Look-ups in named tables: a row name and a column name give one cell, copied from the table.

lasus =
         tezu  gotif  zefesu  lasupi    vis
muz     48402  46614   49865   13547  61374
fenoru  49746  69855    8381   62807  74730
mibi    55904  18233   30249   30747  32834
mak     70851  75015   45117   27936  49329
mivizu   1639  51852   57216   53183  35261
zik     57579  86283   50779   51001  89457
tepeke  15191  25280   45746   23952  41331
gab      9715  72073   67686   76080  22987
baridi  13096  21007   25774    2214  22654
zozuf   36362  48738   46040   42670  26927
rekis   22285  54905   41072   68283  25247
mog     45509  36252   54222   34347  36194

lasupi of gab: 76080
tezu of zozuf: 36362
lasupi of baridi: 2214
tezu of baridi: 13096
vis of mak: 49329
tezu of fenoru: 49746
gotif of tepeke: 25280
tezu of mibi: 55904
lasupi of zik: 51001
vis of tepeke: 41331
lasupi of mog: 34347
gotif of rekis: 54905
gotif of zozuf: 48738
zefesu of fenoru: 8381
gotif of baridi: 21007
tezu of mak: 70851
zefesu of zozuf: 46040

dig =
	sil	bofu	sudamel	lalus
tapati	5172	9983	6637	5207
kede	6121	4878	4174	4418
kulik	5153	8018	4408	1340

What is the sudamel of kede in dig?
4174
What is the sil of kede in dig?
6121
What is the bofu of tapati in dig?
9983
What is the bofu of kede in dig?
4878
What is the sudamel of tapati in dig?
6637
What is the sil of kulik in dig?
5153
What is the bofu of kulik in dig?
8018
What is the lalus of kede in dig?
4418
What is the sudamel of kulik in dig?
4408
What is the lalus of tapati in dig?
5207
What is the lalus of kulik in dig?
1340
What is the sil of tapati in dig?
5172
Which row has the largest sil? kede

riv =
	dafe	ked	vip	por	pur	tileni
pobune	126	165	46	75	164	162
katefef	140	134	189	180	134	130
fola	133	169	19	50	170	171
zufe	152	118	222	212	135	128
suk	152	139	211	198	140	141
lok	161	138	172	167	151	153
derepu	195	105	116	118	182	173

lok, vip => 172
zufe, vip => 222
katefef, pur => 134
derepu, dafe => 195
pobune, dafe => 126
derepu, tileni => 173
lok, dafe => 161
katefef, tileni => 130
lok, ked => 138
fola, ked => 169
Which row has the largest por? zufe

nasagup
           lik   bizel   dodor     fev  pamobed  pimeri  vozotem  kikita    guva    beku
dopuse   0.150   1.140  -1.522   1.286    2.155  -0.224    1.904   2.613   2.453   1.017
lev      4.601  -2.546   3.342  -4.893    3.498   4.701    0.978  -2.303   1.973  -5.671
pebuka   1.204   0.176   2.757  -0.376    0.290   1.296   -0.638  -1.372  -0.446  -0.094
pirug    6.144  -4.184   3.634  -6.672    4.696   5.805    1.767  -0.852   2.697  -6.877
mebe     1.869  -0.581   0.674  -1.374    2.738   2.073    1.575   1.964   2.752  -1.839
topa     3.062  -1.295   3.043  -3.127    2.340   3.743    0.368  -1.762   1.606  -4.300
nanit   -0.517   1.600   0.336   1.937   -0.208   0.172    0.424   0.703   0.354   1.125
zupane   4.576  -2.681   2.943  -4.871    3.607   5.008    1.331  -1.190   2.424  -5.674
gogit    5.432  -3.628   3.329  -5.893    4.197   5.265    1.558  -0.497   2.719  -6.231
rino    -0.673   1.859   1.971   2.141   -1.018  -0.278   -1.131  -0.983  -1.408   2.430
kedo     7.278  -5.123   3.968  -7.903    5.601   6.585    2.243  -0.971   2.877  -7.529
tapo     0.257   0.849  -0.966   1.275    0.592   0.031    1.581   1.801   1.349   0.982

kikita of pebuka = -1.372
lik of pebuka = 1.204
dodor of gogit = 3.329
pimeri of rino = -0.278
pamobed of lev = 3.498
bizel of pirug = -4.184
bizel of rino = 1.859
pimeri of kedo = 6.585
kikita of tapo = 1.801
kikita of nanit = 0.703
lik of pirug = 6.144
pamobed of kedo = 5.601
pamobed of pebuka = 0.290
pamobed of gogit = 4.197
beku of kedo = -7.529
vozotem of mebe = 1.575

bidone:
|  | makir | dufu |
|---|---|---|
| bon | 78.32 | -7.58 |
| ruto | 74.54 | -7.58 |
| moseler | 85.02 | -7.58 |
| venen | -23.39 | 47.69 |
| suv | -82.96 | 81.39 |
| modez | -24.15 | 72.21 |
| sugodu | -23.39 | -26.99 |
| fisa | -23.39 | -12.63 |
| vumet | 49.94 | -7.58 |
| kif | -23.39 | 82.80 |

makir of sugodu = -23.39
dufu of moseler = -7.58
makir of fisa = -23.39
makir of bon = 78.32
dufu of vumet = -7.58
makir of venen = -23.39
dufu of kif = 82.80
makir of kif = -23.39
makir of modez = -24.15
makir of ruto = 74.54
dufu of suv = 81.39
dufu of sugodu = -26.99
dufu of venen = 47.69
dufu of fisa = -12.63
makir of suv = -82.96
dufu of ruto = -7.58
makir of moseler = 85.02
Row with the largest dufu: kif

Table mibak
|  | sira | kup | zez | fabes | laz |
|---|---|---|---|---|---|
| fefetil | 180 | 108 | 79 | 95 | 69 |
| vovifal | 108 | 80 | 77 | 99 | 80 |
| verivo | 221 | 83 | 42 | 110 | 49 |
| likos | 190 | 77 | 120 | 112 | 97 |
| pites | 161 | 100 | 48 | 80 | 69 |
| nar | 108 | 137 | 98 | 76 | 139 |

What is the kup of vovifal in mibak?
80
What is the fabes of pites in mibak?
80
What is the zez of vovifal in mibak?
77
What is the zez of fefetil in mibak?
79
What is the sira of fefetil in mibak?
180
What is the sira of vovifal in mibak?
108
What is the kup of nar in mibak?
137
What is the zez of likos in mibak?
120
What is the fabes of vovifal in mibak?
99
What is the fabes of fefetil in mibak?
95
What is the kup of verivo in mibak?
83
What is the sira of verivo in mibak?
221
Row with the largest zez: likos

Table zise
         kamiza    dod   dobe  bofomes  litutan    ser  rolid  zakodod    sil  ripidaf
refada    62478  56174  52721    52693    43695  70849  53898    76349  56772    64924
darum     50545  51583  39736    53788    55758  60239  60899    65728  51688    53471
devulit   37319  68312  49802    52554    46524  65331  54431    50783  54875    51648
bozuki    56521  55069  34907    47973    40131  58189  49609    41474  55962    61661
forisom   46937  70571  50824    57319    51831  82043  47951    21164  50137    52492
fevelip   37236  33733  63490    50877    70276  43287  65766    39554  49572    48186
dep       62838  39187  46620    42656    49206  40480  40803    72075  54333    58309
saf       52784  57835  57156    57512    54361  27573  53420    62030  56628    45100
tinev     48691  55186  74744    59756    39216  70640  54919    48155  48697    48316
gasiku    50753  37656  59993    53368    19142  34305  60277    49570  34990    60651
lufake    61995  59071  55435    61357    55364  35162  54586    67047  53402    54702

What is the sil of darum in zise?
51688
What is the zakodod of bozuki in zise?
41474
What is the ripidaf of darum in zise?
53471
What is the dod of lufake in zise?
59071
What is the dod of refada in zise?
56174
What is the ser of darum in zise?
60239
What is the ser of fevelip in zise?
43287
What is the litutan of dep in zise?
49206
What is the ripidaf of fevelip in zise?
48186
What is the kamiza of dep in zise?
62838
What is the litutan of devulit in zise?
46524

